[128 = 0]
[124 137 152 145 132 151 154 142 133 141 126 131  97 126 124 109 122 107
 130 139 156 153 158 176 241 168 200 224 199 169 161]  3
[120 130 141 131 104 138 129 124 111 131 109 125  75 129 130 110 124 102
 128 129 137 118 115 106 134 113 133  98  80 115 111]  2
[ 44 112 108 116 102 131 125 125 117 127 116 125  94 129 131 123 130 126
 138 143 167 156 158 175 246 165 194 222 190 174 169]  4
[ 83 114  97  98  82 105  80  95  81  93  89  81  35 111 114  96 120 123
 137 150 176 158 155 161 215 152 168 159 137 141 133]  8
[ 99 119 112 119 100 116 103 111  99 105 101  96  60 113 114  91 108  96
 122 123 133 129 127 130 164 134 147 144 132 137 135]  4
[140 132 136 126 103 129 120 116 107 127 110 118  79 129 128 118 130 122
 135 137 143 128 123 110 144 114 128  97  84 112 106]  8
[188 163 219 191 191 206 249 203 210 222 180 211 227 164 159 157 143 136
 135 129 136 120 118 114 145 123 137 119 106 124 118]  5
[ 93 126 140 134 116 141 137 129 118 126 109 110  54 115 112  71  91  60
 111 105 116 114 115 123 180 143 167 178 167 162 159]  5
[142 130 125 123 119 117 111 113 105 103 108  90  70 107 109  77  89  69
 107  99  92 103 111 106 105 120 121 118 126 129 131]  4
[101 125 131 127 124 138 142 140 138 149 141 161 170 150 154 177 168 194
 154 162 185 165 155 162 189 147 153 156 136 133 129]  1
[181 151 174 156 148 155 156 145 141 147 131 139 118 131 131 129 128 126
 132 137 143 141 142 147 183 147 157 159 148 137 133]  2
[153 147 177 155 141 165 161 143 131 140 118 118  68 116 114  79 101  82
 120 125 146 140 150 169 254 177 217 246 215 181 175]  3
[113 129 141 138 128 144 147 137 135 144 129 142 131 136 137 145 146 160
 145 159 181 170 170 187 240 169 191 208 180 159 149]  0
[106 128 135 130 118 145 139 136 130 146 130 151 141 142 144 148 146 137
 136 133 138 124 116 108 124 112 121  95  91 114 111]  8
[ 87 121 131 128 111 140 138 135 130 150 131 158 146 147 151 160 150 158
 145 150 156 137 135 128 158 122 141 114 100 121 118]  4
[176 160 210 182 170 195 223 182 178 192 148 174 133 141 132 100 105  69
 108  98  95  90  93  80 107 101 125  96  90 118 117]  3
[143 146 175 155 125 169 164 148 136 155 121 138  82 130 126  90 100  65
 113 103 103  96  98  82 124 101 130  93  79 120 115]  6
[ 86 128 149 146 137 162 174 161 153 165 136 153 123 131 128  98 104  74
 110  97  90  94  98  92 116 114 135 129 126 141 139]  4
[126 128 125 124 115 123 115 121 117 126 124 136 136 138 140 157 152 163
 145 148 150 140 126 127 130 123 117  99  97 112 109]  4
[ 93 120 113 112  94 113  99 102  90 103  92  84  33 107 104  61  88  64
 112 108 111 113 117 115 155 127 148 139 126 138 137]  9
[125 135 156 145 121 156 161 149 139 164 134 166 136 150 149 145 144 127
 134 129 135 107 109  91 127 100 118  75  64 104 101]  5
[123 122 108 115 118 110 104 108 113 104 117 102 102 118 118 114 119 117
 121 121 122 121 121 123 108 122 114 112 122 123 121]  4
[111 122 122 124 118 127 125 126 128 136 132 150 155 145 152 168 157 174
 147 150 158 142 134 123 134 121 119  99 101 114 111]  4
[156 151 186 161 137 169 172 152 137 152 122 141  85 132 130 104 114  90
 125 124 136 121 125 128 192 138 167 157 131 143 132]  3
[189 149 165 148 138 141 138 127 117 115 109  94  51 103  96  41  64  25
  86  71  50  75  83  73  63 101 107  90 110 126 129]  9
[120 125 122 124 125 126 126 129 128 129 126 127 123 128 128 128 127 119
 125 124 124 122 116 117 115 125 120 119 117 130 126]  5
[ 95 122 127 122  90 131 113 113  97 120 100 111  61 128 130 121 133 129
 141 150 167 146 132 131 192 129 151 121 101 122 115]  5
[ 85 114 100 107  88 105  92  98  84  98  93  83  36 112 111  85 103  85
 122 116 121 114 115 109 127 112 127 105  98 117 119]  9
[187 149 174 148 133 150 147 135 125 134 118 120  82 123 120  93 114  85
 115 113 117 113 115 104 133 117 129 117 106 120 117]  4
[ 93 118 116 125 124 130 135 134 135 143 141 153 174 147 148 176 160 184
 149 157 167 158 149 157 166 145 148 152 144 136 135]  2
[152 137 141 133 123 129 123 120 112 111 109  98  62 109 105  70  89  63
 107 102  93 105 112 111 127 127 137 144 139 141 142]  6
[ 73 118 122 124 114 136 130 130 120 131 116 117  72 114 113  74  87  49
 100  86  69  81  87  72  71  96 112  85  94 121 125]  7
[137 137 157 146 131 153 154 145 140 158 138 172 175 160 168 200 189 244
 178 203 241 222 206 227 255 175 199 195 153 143 130]  0
[ 77 117 117 118  99 127 117 122 106 113 105 107  67 119 116  86 101  74
 113 108 103 104 102  93 123 115 132 111 105 128 128]  6
[105 128 145 138 126 155 159 148 145 162 135 165 150 148 147 141 144 136
 137 139 146 125 122 114 149 119 135 112 100 121 117]  2
[118 130 137 133 139 145 150 150 155 166 153 178 213 160 164 197 178 212
 158 175 185 171 161 169 181 148 146 154 143 130 127]  0
[104 124 139 129 110 139 135 128 116 129 112 121  73 122 120  94 102  78
 118 106 114 105 112  99 128 114 133 118 103 127 126]  6
[135 136 144 136 118 137 135 129 117 126 112 113  76 121 118  78 103  77
 113 107 108 105 104  95 117 111 123 102  95 122 118]  6
[ 96 127 146 138 119 155 158 148 139 162 135 165 141 149 153 155 149 160
 146 156 178 156 149 152 215 147 172 160 136 141 132]  3
[ 42 113 107 112  81 126 113 114  98 124 101 121  68 137 139 135 147 158
 154 167 202 170 162 169 251 153 182 169 135 143 134]  1
[137 140 163 144 118 154 152 138 128 147 121 148 112 141 146 142 148 153
 147 157 182 157 147 150 202 139 160 137 117 130 120]  1
[176 157 201 171 147 181 187 162 148 164 120 136  71 120 111  54  72  23
  85  68  52  65  71  53  66  83 111  61  61 109 110]  5
[158 133 125 119 108 112 101 105  97  99 103  90  61 113 114 100 115 105
 126 132 136 132 132 133 138 126 128 119 112 119 117]  5
[130 143 177 158 137 169 174 156 145 157 127 137  81 123 118  73  91  41
 102  90  86  90  90  83 116 109 131 115 113 131 131]  6
[119 127 127 124 109 123 114 114 105 109 101  89  47 108 104  68  84  58
 105  97  92 104 106  96 127 121 133 135 130 137 138]  3
[134 137 157 146 137 156 156 147 141 152 133 146 123 133 130 120 122 104
 122 117 120 114 114 109 145 122 133 120 112 129 127]  1
[107 128 142 139 126 154 161 153 152 168 147 177 173 154 150 154 141 128
 128 120 116 104  98  80  87  93 105  68  65 102 100]  4
[114 134 152 145 133 152 159 144 140 150 127 138 104 126 122  92  97  67
 106  96  89  91  94  83  92 104 119 103  94 123 125]  4
[102 129 149 142 120 154 156 145 138 157 128 153 117 140 140 118 126 108
 130 126 140 120 116 112 152 119 144 119 106 125 125]  3
[ 56 110 102 114 101 126 120 122 120 134 126 144 134 143 145 153 148 156
 142 147 154 132 130 125 150 124 132 119 108 125 124]  6
[ 63 118 129 133 120 151 155 148 144 162 138 166 159 147 150 153 149 153
 145 154 170 156 150 162 215 153 176 182 167 155 153]  0
[ 29 106 102 112  92 128 120 122 112 131 110 133 101 137 138 136 140 144
 142 152 175 153 151 160 231 152 183 186 160 157 152]  2
[ 98 124 133 132 119 140 141 135 130 143 125 135 112 131 128 123 123 105
 125 124 126 122 118 112 145 124 138 130 121 133 129]  4
[ 32 113 114 112  64 130 115 109  87 125  87 113  27 134 140 116 138 115
 146 158 190 144 132 123 217 119 158 104  70 118 114]  6
[ 72 130 157 145 118 169 172 156 143 173 131 165 115 145 141 123 127  98
 127 124 136 115 108  97 163 116 148 114  97 128 122]  3
[ 96 122 124 124 104 130 115 118 106 116 105 102  54 114 113  76  94  71
 113 108 116 111 114 113 154 129 149 145 137 142 140]  8
[121 131 142 140 127 148 142 136 127 133 118 118  72 117 110  71  85  49
  99  87  76  90  96  87  93 111 127 124 124 136 139]  5
[ 54 114 123 125 113 144 147 144 143 164 142 172 173 154 158 167 154 161
 143 146 154 135 130 123 156 131 141 127 117 133 132]  3
[103 122 121 124 115 135 126 127 127 141 134 152 168 148 160 181 171 198
 155 168 186 161 158 157 173 140 139 134 132 124 121]  4
[ 77 115 112 115  91 124 112 112 101 116 103 108  59 121 121 101 104  78
 117 113 111 104 102  93 114 105 123  93  86 117 116]  8
[ 88 124 132 127  97 143 130 124 115 139 113 137  91 140 144 139 145 150
 149 157 184 156 149 149 218 140 166 146 117 135 125]  8
[147 131 124 120 110 117 106 111 111 113 113 111  94 121 123 115 119 114
 123 114 112  98 103  89  73  96  98  64  69  99  99]  9
[125 135 151 141 127 152 152 142 140 150 131 149 127 136 134 124 128 122
 128 124 131 118 116 109 129 116 126 109  99 123 118]  5
[125 124 115 116 114 116 110 115 115 121 126 135 150 141 149 177 173 218
 165 179 193 182 171 177 187 147 142 139 125 124 118]  1
[159 137 146 133 118 131 121 119 113 122 115 120  94 125 127 119 133 133
 138 144 156 144 142 143 170 135 143 132 124 125 119]  4
[ 77 126 139 139 123 155 162 153 152 171 147 175 179 157 160 172 159 167
 149 157 175 152 147 147 199 140 156 151 130 138 133]  4
[ 17 101  94 112 107 129 133 135 139 152 146 174 196 162 168 198 183 227
 165 186 210 195 183 202 251 170 191 209 188 165 161]  1
[ 76 119 130 128 119 141 138 134 130 135 121 131  98 122 120  98 107  89
 117 113 116 115 122 127 164 138 156 172 163 154 155]  5
[127 131 148 134 108 142 134 127 117 134 114 129  85 132 133 119 121 111
 131 133 148 126 125 115 167 123 143 112 102 124 118]  5
[ 56 111 102 112 102 119 111 118 107 120 113 117  92 124 126 117 128 123
 132 135 144 139 138 148 190 145 159 171 156 149 151]  5
[136 134 143 135 122 140 139 135 135 148 133 158 157 145 150 167 154 163
 146 145 152 133 125 113 123 111 117  85  80 107 103]  3
[220 163 196 169 176 168 186 163 160 155 138 139 116 117 112  81  82  52
  91  74  47  71  78  63  23  86  91  68  85 109 113]  6
[ 48 121 150 144 114 178 181 163 159 191 140 179 142 154 148 129 127  97
 127 119 125 106 100  91 144 106 144 109  89 129 126]  3
[ 83 121 119 120 106 123 113 116 106 113 109 103  72 117 117  94 109  90
 119 122 122 123 126 127 163 136 150 156 144 144 142]  4
[ 93 127 156 152 145 169 188 171 171 181 149 170 152 139 133 112 110  79
 112  97  94  95  97  89 108 112 129 121 118 134 138]  4
[ 84 119 115 121 102 127 118 116 106 123 108 115  74 124 125 106 118 104
 123 120 131 118 118 110 139 117 131 109 100 123 121]  7
